Here is a tiny trained network, its code and every weight. The questions are about switching its units off for an input and a target symbol, where a switched-off unit gives its printed mean instead of its output.

import numpy as np


def w(rows, s, z=0):
    codes = np.array(rows[::2]) - 128.0
    scale = np.full(codes.shape[1], s)
    scale[-1] = z or s
    return codes * scale


def f(y):
    return y / 2 * (1 + np.tanh(0.7978845608 * (y + 0.044715 * y**3)))


def softmax(a):
    e = np.exp(a - a.max(-1, keepdims=True))
    return e / e.sum(-1, keepdims=True)


def log_softmax(a):
    a = a - a.max(-1, keepdims=True)
    return a - np.log(np.exp(a).sum(-1, keepdims=True))


def net(x, mask):
    ids = ['ΓΔΠΣβεμτφω'.index(c) for c in x.split()]
    T = len(ids)
    res = E[ids] + P[:T]
    u = 0
    for l in range(2):
        q, k, v = (res @ M[l].T for M in (Q, K, V))
        z = softmax(np.where(np.tri(T) > 0, q @ k.T / 3**0.5, -1e9)) @ v
        res = res + np.where(mask[u], z, O[l][:, -1]) @ O[l][:, :-1]
        u += 1
        y = f(res @ A[l][:, :-1].T + A[l][:, -1])
        res = res + np.where(mask[u : u + 12], y, B[l][:, -1]) @ B[l][:, :-1]
        u += 12
    return log_softmax(res[-1] @ U[:, :-1].T + U[:, -1])


Q, K, V, O, A, B = {}, {}, {}, {}, {}, {}
E = w([
[9,166,120,191],'Γ',
[138,179,90,97],'Δ',
[109,98,179,85],'Π',
[202,35,76,141],'Σ',
[237,154,147,127],'β',
[104,66,76,167],'ε',
[202,145,195,14],'μ',
[137,160,73,115],'τ',
[148,131,117,223],'φ',
[56,195,178,137],'ω',
],0.016)
P = w([
[102,38,254,186],'0',
[126,137,120,151],'1',
[130,138,120,148],'2',
[127,138,123,148],'3',
[125,138,121,147],'4',
[121,139,122,146],'5',
[125,137,121,148],'6',
[120,140,119,147],'7',
[129,139,119,146],'8',
[118,138,122,145],'9',
],0.0094)
Q[0] = w([
[143,157,47,73],'0.h0',
[101,1,233,130],'0.h0',
[200,77,139,153],'0.h0',
],0.0085)
K[0] = w([
[145,167,35,149],'0.h0',
[54,123,242,95],'0.h0',
[1,12,115,167],'0.h0',
],0.0067)
V[0] = w([
[106,206,115,119],'0.h0',
[3,172,57,91],'0.h0',
[158,71,98,198],'0.h0',
],0.00066)
O[0] = w([
[1,92,125,168,90],'0.h0',
[10,153,154,20,2],'0.h0',
[149,97,144,71,156],'0.h0',
],0.00053,0.00026)
A[0] = w([
[121,187,129,17,7],'0.n0',
[142,146,63,101,28],'0.n1',
[129,89,86,132,69],'0.n2',
[138,153,103,211,68],'0.n3',
[170,185,106,136,7],'0.n4',
[133,82,79,114,92],'0.n5',
[125,64,227,136,28],'0.n6',
[94,7,120,125,67],'0.n7',
[126,46,174,96,3],'0.n8',
[81,157,54,90,72],'0.n9',
[170,214,72,133,83],'0.n10',
[116,97,83,66,69],'0.n11',
],0.012,0.0052)
B[0] = w([
[221,98,36,214,249],'0.n0',
[166,149,142,131,96],'0.n1',
[206,165,100,58,123],'0.n2',
[101,18,98,186,238],'0.n3',
[21,124,165,63,99],'0.n4',
[242,176,109,91,143],'0.n5',
[184,159,223,164,188],'0.n6',
[65,7,4,120,216],'0.n7',
[156,63,156,39,151],'0.n8',
[168,84,229,132,155],'0.n9',
[63,39,194,88,225],'0.n10',
[161,152,165,156,106],'0.n11',
],0.013,0.002)
Q[1] = w([
[167,157,39,90],'1.h0',
[113,167,206,89],'1.h0',
[64,199,2,183],'1.h0',
],0.032)
K[1] = w([
[239,199,68,118],'1.h0',
[64,100,240,106],'1.h0',
[60,229,4,138],'1.h0',
],0.03)
V[1] = w([
[222,170,83,254],'1.h0',
[34,104,43,130],'1.h0',
[193,74,149,77],'1.h0',
],0.0069)
O[1] = w([
[112,165,74,87,218],'1.h0',
[137,100,246,108,103],'1.h0',
[121,147,133,184,254],'1.h0',
],0.011,0.0058)
A[1] = w([
[72,194,190,153,51],'1.n0',
[91,191,203,57,55],'1.n1',
[180,159,144,115,104],'1.n2',
[103,170,182,85,237],'1.n3',
[147,100,94,36,197],'1.n4',
[171,102,145,123,120],'1.n5',
[149,180,125,103,127],'1.n6',
[47,252,152,83,86],'1.n7',
[65,159,150,28,132],'1.n8',
[143,158,141,58,131],'1.n9',
[191,92,95,49,2],'1.n10',
[141,91,111,72,90],'1.n11',
],0.017,0.0096)
B[1] = w([
[53,80,106,65,197],'1.n0',
[182,118,32,161,168],'1.n1',
[149,113,103,127,154],'1.n2',
[144,229,171,111,223],'1.n3',
[142,80,130,66,254],'1.n4',
[124,159,80,123,165],'1.n5',
[158,115,150,100,167],'1.n6',
[181,153,146,218,168],'1.n7',
[74,78,181,98,166],'1.n8',
[134,123,156,106,132],'1.n9',
[100,188,130,252,216],'1.n10',
[107,139,113,72,166],'1.n11',
],0.028,0.009)
U = w([
[131,200,175,177,141],'Γ',
[115,192,79,81,2],'Δ',
[51,151,40,166,92],'Π',
[83,4,188,244,238],'Σ',
[241,114,103,131,155],'β',
[157,73,194,119,130],'ε',
[23,126,137,101,116],'μ',
[126,159,149,127,160],'τ',
[143,144,119,55,52],'φ',
[107,40,79,67,120],'ω',
],0.0047,0.0063)

Each question gives the input, a string of symbols that net reads in full, and the target symbol t.
The units are the heads (3 rows each of Q, K, V and O) and the neurons (one row each of A and B). Each row of codes is followed by its name. A weight is (code - 128) times the scale printed after its matrix; where a second scale follows, it is the last column's (O, A, B and U).
mask holds one flag per unit, layer by layer, with each layer's heads first. A switched-off unit (its flag False) gives its mean, the last column of its rows in O or B, instead of its output. The means were averaged over made-up inputs and are rounded, as every weight is.
A unit's drop is (log p(t) with every unit on - log p(t) with that unit switched off) / (log p(t) with every unit on - log p(t) with every unit switched off).
The circuit of an input: a set's keep is (log p(t) with only the set's units on - log p(t) with every unit switched off) / (log p(t) with every unit on - log p(t) with every unit switched off). Starting from the 12 units with the biggest drops (on a tie, the unit counted first), units are removed one at a time, each time the one whose removal leaves the highest keep (on an exact tie, the one counted first), for as long as the keep stays at least 0.8.
units of the circuit, in order: the units of the circuit, biggest drop first
most important unit: the unit with the biggest drop
k most important neurons: the k neurons with the biggest drops, biggest first
top k neurons in layer l: the k neurons of layer l with the biggest drops, biggest first
input Γ β Γ μ φ Π, target φ: most important unit : 1.n3
input ε ω Π τ, target Δ: 2 most important neurons : [1.n3 0.n7]
input Π φ Σ ω Π, target Σ: units of the circuit, in order : [1.h0 0.n8]
input Γ Δ β ω μ ω ε ω τ, target φ: 2 most important neurons : [1.n3 0.n6]
input μ φ β Π Π μ Σ Δ β Δ, target Π: 3 most important neurons : [0.n6 0.n8 1.n4]
input ω μ μ τ μ Π φ μ τ, target ω: units of the circuit, in order : [1.h0 0.n10 1.n4]
input Π Γ ω μ Γ Π μ β, target Σ: 4 most important neurons : [0.n6 0.n8 0.n7 1.n3]
input ε Σ φ μ β, target Δ: 2 most important neurons : [1.n3 0.n7]
input Δ Δ β τ, target Γ: units of the circuit, in order : [1.n4 1.n0 0.n7]
input Δ β Σ μ Π Δ φ ε Σ β, target Γ: top 2 neurons in layer 0 : [0.n0 0.n4]
input Π Γ ε Π ε Δ, target Σ: 2 most important neurons : [0.n6 0.n7]
input Σ ω μ β τ ω Δ Δ μ ε, target ω: top 3 neurons in layer 1 : [1.n4 1.n3 1.n11]
input β Π Σ Π, target β: top 2 neurons in layer 1 : [1.n7 1.n10]
input Δ ε φ Γ, target μ: top 2 neurons in layer 0 : [0.n3 0.n5]
input Σ Σ μ ω Γ φ φ Δ τ, target μ: 4 most important neurons : [0.n7 0.n8 0.n6 1.n0]
input φ μ Δ μ Π Δ, target ε: most important unit : 0.n10
input Γ Σ Π ε β Δ, target φ: 3 most important neurons : [1.n3 0.n6 0.n10]
input Δ μ μ Δ φ μ μ Π, target Γ: 3 most important neurons : [1.n4 1.n3 0.n6]
input μ φ μ Π μ Π φ Π, target Π: 3 most important neurons : [0.n6 0.n8 1.n4]
input Σ Δ ε Δ, target μ: top 2 neurons in layer 0 : [0.n10 0.n7]
input ε Σ ω Δ, target Δ: top 2 neurons in layer 1 : [1.n3 1.n1]
input Π Γ ω Δ ω Δ, target Σ: 2 most important neurons : [0.n6 0.n10]
input Σ μ μ φ μ φ φ Δ Π Γ, target μ: 4 most important neurons : [1.n0 0.n3 1.n3 0.n0]
